Each row has a name. Each piece below is followed by the name of the row it came from, unless a question asks for something else. Each question is about the rows just above it.

[125 129 150 108 134  89 114  98 112  96  72 115 146  85]  (66)
[ 79 153 122  82 147 106  81  69 115 121 120  97 122 210]  (27)
[ 79 124 122  82 147 106  81  69 115 121 120  97 122 210]  (119)
[210  97 122 121 120 153 106 123 115  81  82  79 147  69]  (55)
[109 114  98 136 143 141 140 127 129 125 137 142 152 143]  (59)
Put [210  81 106 122 120 121 147 124 115  69  79  97 122  82] back in order: which row is it? => (119)
Move every entry of [109] by +1 step of 1. => [110]
[115  98 150 134  72 108  89 129  96 125 146  85 114 112] is which row reordered? => (66)
Move every entry of [147] by +1 step of 1. => [148]
Which row holds these entries in another order? [146  85 125 129 150 108 134  89 114  98 112  96  72 115] => (66)
[153 120 122  69  82 122  97  81 121 115 210  79 147 106] is which row reordered? => (27)
Move every entry of [106] by -1 step of 1. => [105]

[142 134 143 113 141 113 127 128 147 141 123 127 130 136 147 121 130 135
 129 133 114 124 130 110 122 119 116 116 121 125 139 143 136 128 112 130
 152 116] = (141)
[111 196 142 189 132 135 116 145 136 112 142 118  89 154 109  96 148 150
 175 108 154 197 147 124 132 131 146 111 133 159  91  96 118 101 157 111
 140 121] = (37)
[150 108 154 197  96 108 136 135 159 140  96 111 132 131 132 147 111 148
 154 175 118 101 196  91 121 145 112 157 111 124 146  89 142 189 118 142
 133 116] = (46)
[158 116 118 175 109 135  96 124 154 118 147 132 189 112 132 142  89 150
 136 196 148 140 131 111 108 101  96 146 111 154 157 142 111 197 121 145
  91 133] = (117)
[131 128 126 113 122 127 136 143 125 125 116  99 153 137 122 137 132 140
 133 124 138 127 136 135 124 136 129 113 141 125 124 125 164 133 154 132
 116 135] = (67)
Put [118 142 133 116 150 108 154 197  96 108 136 135 159 140  96 111 132 131
 132 147 111 148 154 175 118 101 196  91 121 145 112 157 111 124 146  89
 142 189] back in order: which row is it? => (46)
Which row holds these entries in another order? [145 154 112 147 142  96 142  96  89 111 109 121 108 150 133 148 136 116
  91 154 140 111 132 159 157 189 111 146 197 118 118 175 101 196 131 124
 135 132] => (37)
Put [ 89  91  96  96 101 108 109 111 111 111 112 116 118 118 121 124 131 132
 132 133 135 136 140 142 142 145 146 147 148 150 154 154 157 159 175 189
 196 197] back in order: which row is it? => (37)
Put [110 112 113 113 114 116 116 116 119 121 121 122 123 124 125 127 127 128
 128 129 130 130 130 130 133 134 135 136 136 139 141 141 142 143 143 147
 147 152] back in order: which row is it? => (141)
Move every entry of [114] by +1 step of 1. => [115]
Move every entry of [113 141 125 124] by +1 step of 1. => [114 142 126 125]
[131] with -1 step of 1 on every entry: => [130]

[164 155 132 136 118 113 155 182 146 147 128 143  94 112 101 137] = (79)
[150 158 140 137 119 146 136 130 155 164 124 138 101  89 106 139] = (42)
[147 197 223 115 144 141 106 112 174 152 121 161 151 124 164 120] = (36)
[155 136 155  94 143 146 112 164 132 114 118 101 128 182 137 147] = (22)
Shift each entry of [152 121] by +1 times 1: => [153 122]
Shift each entry of [152] by -1 times 1: => [151]
Which row holds these entries in another order? [137 101 112  94 143 128 147 146 182 155 113 118 136 132 155 164] => (79)
Shift each entry of [144] by -1 times 1: => [143]
[147 137 182 128 101 118 114 132 164 112 146 143  94 155 136 155] is which row reordered? => (22)
Shift each entry of [112 101] by -1 times 1: => [111 100]
Move every entry of [94] by +1 step of 1. => [95]

[133 165 126 123 127 125 117 136 119 117 190 164 116 121 152 117 137 122] = (178)
[130  84 135 134 123 125 143 124 134 141  78  82 139 139  94 139 111 132] = (148)
[138 167 127 127 128 124 119 136 116 120 194 166 114 121 154 115 133 121] = (136)
[117  99 127 129 133 136 138 116 140 137  55 100 141 134 111 139 126 137] = (161)
[136  80 140 135 120 121 144 127 132 141  87  76 139 142  90 140 108 132] = (128)
[152 137 126 119 127 190 136 122 123 164 126 121 117 117 133 116 117 165] = (91)
[120  89 131 128 112 127 134 133 135 134  99  91 136 137  96 135 118 125] = (105)
[126 172 121 122 132 130 113 133 122 115 180 173 117 118 161 117 144 124] = (157)
Which row holds these entries in another order? [165 117 116 133 117 117 121 126 164 123 122 136 190 127 119 126 137 152] => (91)
Move every entry of [111 139] by +1 step of 1. => [112 140]
[120 121 144] with -1 step of 1 on every entry: => [119 120 143]
[117 190 164 116 121 152 117 137 122 133 165 126 123 127 125 117 136 119] is which row reordered? => (178)
[137 117 127 125 136 152 165 123 121 122 119 190 117 116 126 117 164 133] is which row reordered? => (178)

[ 91 130 112 145  90 108  97 185 136 141 102 156  63  98 127  78 158  84]  (132)
[ 84 154 100 132 119 138 122 118 172 180 117 136  97 117 119 111 164 117]  (121)
[ 79 179  93 171  72 140 143 145 195 185 135 124  47  90 128  84 129  91]  (40)
[ 79 179  93 171  72 140 143 145 195 185 135 175 127 124 139 149 142 128]  (134)
[123 126 158 136 115 140 141 177 115 121 119 127 167  85 150 156  53 153]  (75)
Move every entry of [142] by -1 step of 1. => [141]
[ 90 128] with -1 step of 1 on every entry: => [ 89 127]
Move every entry of [ 93 171  72] by +1 step of 1. => [ 94 172  73]
[ 93 171  72 140] with +1 step of 1 on every entry: => [ 94 172  73 141]

[146 115  98 169 193 131 172 162  87 145  32 130 137 138 134 131 154 166
  90 132 172 125  82  98 152 120 106 133 164 117 129 132 206  79 110 100
 170 156 103 164 173 120 124 116 145 160]  (112)
[164  97 101 152 146 135 148 152 107 139  75 150 113 136 164 145 116 116
 118 122 123 124 116 117 160 104 106 138 152 108 118 149 193 102 138 104
 186 154 142 147 135 153 144 127 184 168]  (3)
[154 172 164 132 117 124 103 146 169 156 172 152 116 166 129  98 120 130
 193  82 170 106 132 133  79 125 131  87 110 145 136 145 138 120  98 115
 164 100  32 206 162 134 173 160 131  90]  (47)
Shift each entry of [160] by +1 times 1: => [161]
Which row holds these entries in another order? [160 146 115  98 169 193 131 172 162  87 145  32 130 137 138 134 131 154
 166  90 132 172 125  82  98 152 120 106 133 164 117 129 132 206  79 110
 100 170 156 103 164 173 120 124 116 145] => (112)
Which row holds these entries in another order? [160 145 116 124 120 173 164 103 156 170 100 110  79 206 132 129 117 164
 133 106 120 152  98  82 125 172 132  90 166 154 131 134 138 137 130  32
 145  87 162 172 131 193 169  98 115 146] => (112)
Move every entry of [125] by -1 step of 1. => [124]

[119 158 116 142 110  90 169 149  91 191 165 137 158 162 157  87  82 135
 111 134 137 145 172 127 108  91 177 133 119 145 122 113 128 109  86 151
 134 135 124  74 166 136] : (176)
[128 173 103 146 107  94 181 131  89 159 147 142 158 145 147  98  87 151
 106 104 140 143 182 141  92  64 153 140 124 144 154 110 123 104  82 160
 138 153 107  97 161 152] : (140)
[128 173 103 146 107  94 181 131  89 159 147 142 158 145 147  98  87 151
 106 104 140 143 182 141  92  64 153 140 124 144 154 110 123 104  82 160
 138 153 107  97 161 136] : (156)
[136 128 107  94 160 140 154 131 138 147 157 124 103  92 104 173  64  97
 106 146 123  87 141 142 161  82 151 110 143 182  89  98 104 153 181 153
 107 144 140 145 159 147] : (175)
[130 179  98 148 106  90 186 131  88 159 138 150 156 139 146 111  94 152
 106 100 142 152 191 151  88  63 148 138 127 131 155 107 124  97  75 162
 146 150 111  94 163 148] : (39)
[132 158 106 156 121  89 175 155  93 193 162 143 157 170 156  76  82 125
 107 128 134 139 175 140 116  74 184 133 122 144 132 108 126 106  89 153
 131 133 115  71 167 140] : (102)
[130 179  98 148 106  90 186 131  88 159 138 150 156 139 146 111  94 152
 106 100 142 150 191 151  88 117 148 138 127 131 155 107 124 119  75 162
 146 150 111  94 163 148] : (217)
[110 159 122 128 100  96 165 135  89 176 170 125 160 152 153  91  78 150
 113 130 138 141 164 113  98  93 163 139 117 158 129 119 127 117  89 152
 130 149 119  91 162 144] : (177)
[138 149 104 167 133  88 172 170  95 211 170 141 158 188 163  55  78 108
 105 139 130 132 169 140 133  73 206 129 121 148 122 106 125 108  97 149
 125 123 115  57 170 136] : (123)
[118 158 117 139 108  90 169 147  90 190 166 136 158 159 157  90  83 137
 112 135 137 146 172 126 106  93 174 134 119 146 122 114 129 110  85 151
 134 136 126  76 165 137] : (165)
[123 167 108 147 110  79 176 154  90 197 149 156 151 152 156 111  94 132
 111 133 143 164 192 147 104  94 172 126 123 116 118 106 133  94  71 154
 150 123 135  64 170 125] : (60)
[130 179  98 148 106  90 186 131  88 159 138 150 156 139 146 111  94 152
 113 100 142 150 191 151  88 117 148 138 127 131 107 107 124 119  75 162
 146 150 111  94 163 148] : (90)
Put [136 161  97 107 153 138 160  82 104 123 110 154 144 124 140 153  64  92
 141 182 143 140 104 106 151  87  98 147 145 158 142 147 159  89 131 181
  94 107 146 103 173 128] back in order: which row is it? => (156)
Shift each entry of [107 124] by +1 times 1: => [108 125]

